Below is a small trained network, with its code and all its weights. Each question gives an input and a class and asks what happens when units are switched off, that is, made to give their printed mean instead of their output.

import numpy as np


def w(rows, s, z=0):
    codes = np.array(rows[::2]) - 128.0
    scale = np.full(codes.shape[1], s)
    scale[-1] = z or s
    return codes * scale


def norm(h):
    return h / np.sqrt((h * h).mean(-1, keepdims=True) + 1e-5)


def f(y):
    return y / 2 * (1 + np.tanh(0.7978845608 * (y + 0.044715 * y**3)))


def log_softmax(a):
    a = a - a.max(-1, keepdims=True)
    return a - np.log(np.exp(a).sum(-1, keepdims=True))


def net(x, mask):
    res = np.array(x, float).reshape(1, 4) / 4 @ E
    u = 0
    for l in range(4):
        y = f(norm(res) @ A[l][:, :-1].T + A[l][:, -1])
        res = res + np.where(mask[u : u + 9], y, B[l][:, -1]) @ B[l][:, :-1]
        u += 9
    return log_softmax(norm(res)[-1] @ U[:, :-1].T + U[:, -1])


A, B = {}, {}
E = w([
[125,166,129,253,116,72,157,122,133,92,98,121],'x0',
[128,128,128,128,133,127,127,124,131,129,129,125],'x1',
[128,189,22,81,140,152,145,125,138,124,131,169],'x2',
[117,201,186,141,132,202,154,98,119,118,116,124],'x3',
],0.014)
A[0] = w([
[134,124,145,95,127,154,119,127,135,139,131,118,93],'0.n1',
[128,190,32,113,126,148,134,130,125,127,126,131,147],'0.n2',
[126,234,203,135,129,230,138,119,130,127,124,124,160],'0.n3',
[121,99,122,46,122,184,125,128,125,130,132,129,118],'0.n4',
[129,67,177,24,120,180,122,134,126,133,132,128,185],'0.n5',
[127,205,4,132,123,148,138,131,124,122,121,136,7],'0.n6',
[130,126,127,122,121,130,136,128,134,124,120,124,82],'0.n7',
[137,160,61,39,126,171,125,129,138,130,129,135,98],'0.n8',
[127,97,141,72,127,148,129,124,123,131,134,119,87],'0.n9',
],0.029,0.011)
B[0] = w([
[161,97,106,100,197,107,98,86,149,111,152,162,157],'0.n1',
[69,176,3,100,183,126,161,113,88,125,174,123,223],'0.n2',
[105,166,201,147,169,164,136,91,109,102,154,177,255],'0.n3',
[144,122,188,93,181,87,65,145,85,197,128,59,209],'0.n4',
[183,219,83,126,116,128,124,127,188,89,106,186,244],'0.n5',
[230,164,186,125,92,140,73,141,222,107,83,186,221],'0.n6',
[136,36,117,78,150,201,118,82,167,110,128,201,123],'0.n7',
[80,41,163,128,119,159,177,117,74,164,107,91,227],'0.n8',
[86,114,127,155,48,187,150,151,144,91,152,150,173],'0.n9',
],0.031,0.032)
A[1] = w([
[62,82,103,70,183,165,164,108,33,186,145,84,112],'1.n1',
[119,135,126,134,134,148,130,117,106,127,137,101,4],'1.n2',
[105,145,90,133,120,164,183,140,96,159,84,131,56],'1.n3',
[71,55,169,88,113,128,117,132,70,112,241,160,32],'1.n4',
[92,48,252,186,135,157,154,104,65,156,133,66,176],'1.n5',
[164,69,185,185,122,28,122,147,119,174,98,23,124],'1.n6',
[157,151,107,162,63,69,118,204,145,156,114,79,152],'1.n7',
[180,94,2,64,98,103,122,176,166,178,75,87,28],'1.n8',
[43,163,21,178,108,144,216,115,112,77,159,160,32],'1.n9',
],0.029,0.0017)
B[1] = w([
[47,148,110,142,223,107,108,125,72,127,193,101,226],'1.n1',
[134,95,120,98,124,147,143,162,123,152,134,136,139],'1.n2',
[150,118,185,133,125,124,105,122,122,132,130,119,162],'1.n3',
[202,81,59,124,125,122,117,154,112,213,114,71,160],'1.n4',
[67,87,112,130,115,81,119,177,138,144,92,80,205],'1.n5',
[254,137,130,162,201,150,197,32,52,173,142,95,186],'1.n6',
[182,104,70,98,175,100,140,144,168,194,67,132,200],'1.n7',
[97,59,161,190,37,90,146,164,176,111,86,125,253],'1.n8',
[210,153,196,139,110,132,104,126,140,147,109,127,170],'1.n9',
],0.029,0.023)
A[2] = w([
[132,154,57,110,85,172,179,83,121,89,154,164,101],'2.n1',
[56,14,189,175,75,100,149,135,56,119,158,45,122],'2.n2',
[197,132,115,135,75,104,109,117,139,87,112,84,46],'2.n3',
[43,84,95,136,96,68,123,173,88,126,135,59,73],'2.n4',
[143,59,85,121,4,99,160,157,188,101,54,139,79],'2.n5',
[141,112,73,90,69,135,225,49,83,88,123,150,92],'2.n6',
[171,96,106,135,47,114,124,129,148,130,126,120,3],'2.n7',
[134,131,14,130,75,66,106,166,169,85,191,138,82],'2.n8',
[62,107,76,152,137,59,121,130,146,111,152,136,7],'2.n9',
],0.027,0.0032)
B[2] = w([
[126,146,189,163,156,110,149,98,125,103,115,149,147],'2.n1',
[100,65,88,169,2,100,123,149,142,85,137,25,210],'2.n2',
[93,109,45,90,89,107,189,141,132,148,106,144,179],'2.n3',
[122,159,218,228,73,159,151,98,122,114,130,96,192],'2.n4',
[70,100,61,70,203,72,84,197,177,142,139,201,251],'2.n5',
[154,127,161,130,110,144,123,119,131,136,98,98,136],'2.n6',
[101,138,77,113,155,73,96,149,151,146,123,154,179],'2.n7',
[105,59,147,155,73,105,135,157,132,155,103,107,173],'2.n8',
[180,125,191,127,83,171,130,146,120,131,75,81,157],'2.n9',
],0.028,0.029)
A[3] = w([
[204,153,241,155,112,143,89,119,133,125,145,173,168],'3.n1',
[93,79,147,116,154,168,174,73,64,103,161,148,4],'3.n2',
[118,155,54,93,162,138,98,134,62,117,201,98,34],'3.n3',
[183,131,76,88,81,116,144,90,82,3,162,143,98],'3.n4',
[167,237,79,163,54,121,109,83,168,63,132,80,89],'3.n5',
[222,126,48,92,85,164,170,78,70,57,173,108,79],'3.n6',
[153,99,59,64,52,178,184,87,52,52,140,171,91],'3.n7',
[90,102,126,128,51,202,150,94,125,127,98,107,84],'3.n8',
[135,149,101,112,63,207,193,77,122,51,156,186,112],'3.n9',
],0.026,0.0038)
B[3] = w([
[180,127,115,144,49,135,148,129,144,110,117,114,254],'3.n1',
[117,109,4,65,100,95,109,157,146,114,135,106,188],'3.n2',
[88,125,118,64,129,136,116,101,106,95,163,180,164],'3.n3',
[142,131,134,122,137,133,112,114,124,129,135,108,140],'3.n4',
[94,112,189,112,126,176,124,115,87,118,149,132,199],'3.n5',
[132,100,110,138,113,129,174,123,117,136,104,130,151],'3.n6',
[132,116,115,102,134,154,111,154,147,126,119,114,126],'3.n7',
[120,108,175,132,113,141,95,166,128,145,167,140,190],'3.n8',
[149,121,159,131,112,146,105,128,137,112,137,141,186],'3.n9',
],0.03,0.017)
U = w([
[140,80,43,114,122,35,99,217,242,157,74,214,139],'0',
[71,48,163,214,50,110,113,163,100,126,151,11,227],'1',
[227,217,180,129,91,197,114,90,175,50,136,233,152],'2',
[52,147,86,53,252,171,109,73,18,129,212,110,4],'3',
[255,67,67,154,207,95,198,78,77,226,87,65,81],'4',
],0.0094,0.0027)

Each question gives the input, the list of numbers given to net, and the class t.
The units are the neurons (one row each of A and B). Each row of codes is followed by its name. A weight is (code - 128) times the scale printed after its matrix; where a second scale follows, it is the last column's (A, B and U).
mask holds one flag per neuron, layer by layer. A switched-off neuron (its flag False) gives its mean, the last column of its row in B, instead of its output. The means were averaged over made-up inputs and are rounded, as every weight is.
A unit's drop is (log p(t) with every unit on - log p(t) with that unit switched off) / (log p(t) with every unit on - log p(t) with every unit switched off).
The circuit of an input: a set's keep is (log p(t) with only the set's units on - log p(t) with every unit switched off) / (log p(t) with every unit on - log p(t) with every unit switched off). Starting from the 12 units with the biggest drops (on a tie, the unit counted first), units are removed one at a time, each time the one whose removal leaves the highest keep (on an exact tie, the one counted first), for as long as the keep stays at least 0.8.
units of the circuit, in order: the units of the circuit, biggest drop first
most important unit: the unit with the biggest drop
top k neurons: the k neurons with the biggest drops, biggest first
top k neurons in layer l: the k neurons of layer l with the biggest drops, biggest first
input [2,3,-8,0], class 4: top 2 neurons in layer 0 => 0.n3; 0.n5
input [-5,8,3,4], class 3: most important unit => 0.n4
input [2,8,-3,-1], class 4: units of the circuit, in order => 0.n3; 0.n6; 0.n2; 1.n6
input [-6,8,7,6], class 3: top 3 neurons => 0.n8; 0.n4; 0.n2
input [-1,-6,8,5], class 3: top 3 neurons => 0.n2; 0.n8; 0.n5
input [3,-8,0,-7], class 4: units of the circuit, in order => 0.n3; 0.n2; 0.n6; 1.n6
input [3,-4,-5,8], class 1: top 4 neurons => 0.n5; 0.n2; 0.n6; 1.n5
input [4,-4,-3,2], class 1: top 2 neurons => 0.n5; 0.n6
input [0,8,2,-5], class 1: top 2 neurons => 0.n5; 0.n3
input [-5,3,6,0], class 1: top 3 neurons => 0.n8; 0.n3; 1.n8
input [-3,4,2,-3], class 1: top 2 neurons => 0.n8; 0.n3
input [3,0,-8,-7], class 4: top 4 neurons => 0.n3; 0.n5; 0.n2; 1.n6
input [-5,-6,1,3], class 3: top 2 neurons => 0.n4; 0.n6
input [-7,-5,4,-3], class 1: units of the circuit, in order => 0.n8
input [-5,7,3,0], class 1: top 2 neurons => 0.n8; 0.n3
input [-4,-6,4,3], class 3: top 3 neurons => 0.n4; 0.n8; 0.n2
input [4,0,-3,-7], class 4: top 4 neurons => 0.n3; 0.n5; 0.n2; 1.n6
input [4,-8,-4,-4], class 4: top 4 neurons in layer 0 => 0.n3; 0.n5; 0.n2; 0.n8
input [5,5,-2,6], class 1: top 2 neurons in layer 0 => 0.n5; 0.n2
input [-6,5,8,1], class 3: units of the circuit, in order => 0.n2
input [3,8,-6,2], class 1: top 3 neurons in layer 0 => 0.n5; 0.n2; 0.n6
input [1,4,-3,-2], class 4: top 4 neurons in layer 0 => 0.n3; 0.n5; 0.n2; 0.n6
input [-8,7,7,2], class 3: top 3 neurons in layer 0 => 0.n4; 0.n8; 0.n2
input [1,5,-6,-6], class 4: top 4 neurons in layer 0 => 0.n3; 0.n5; 0.n2; 0.n6
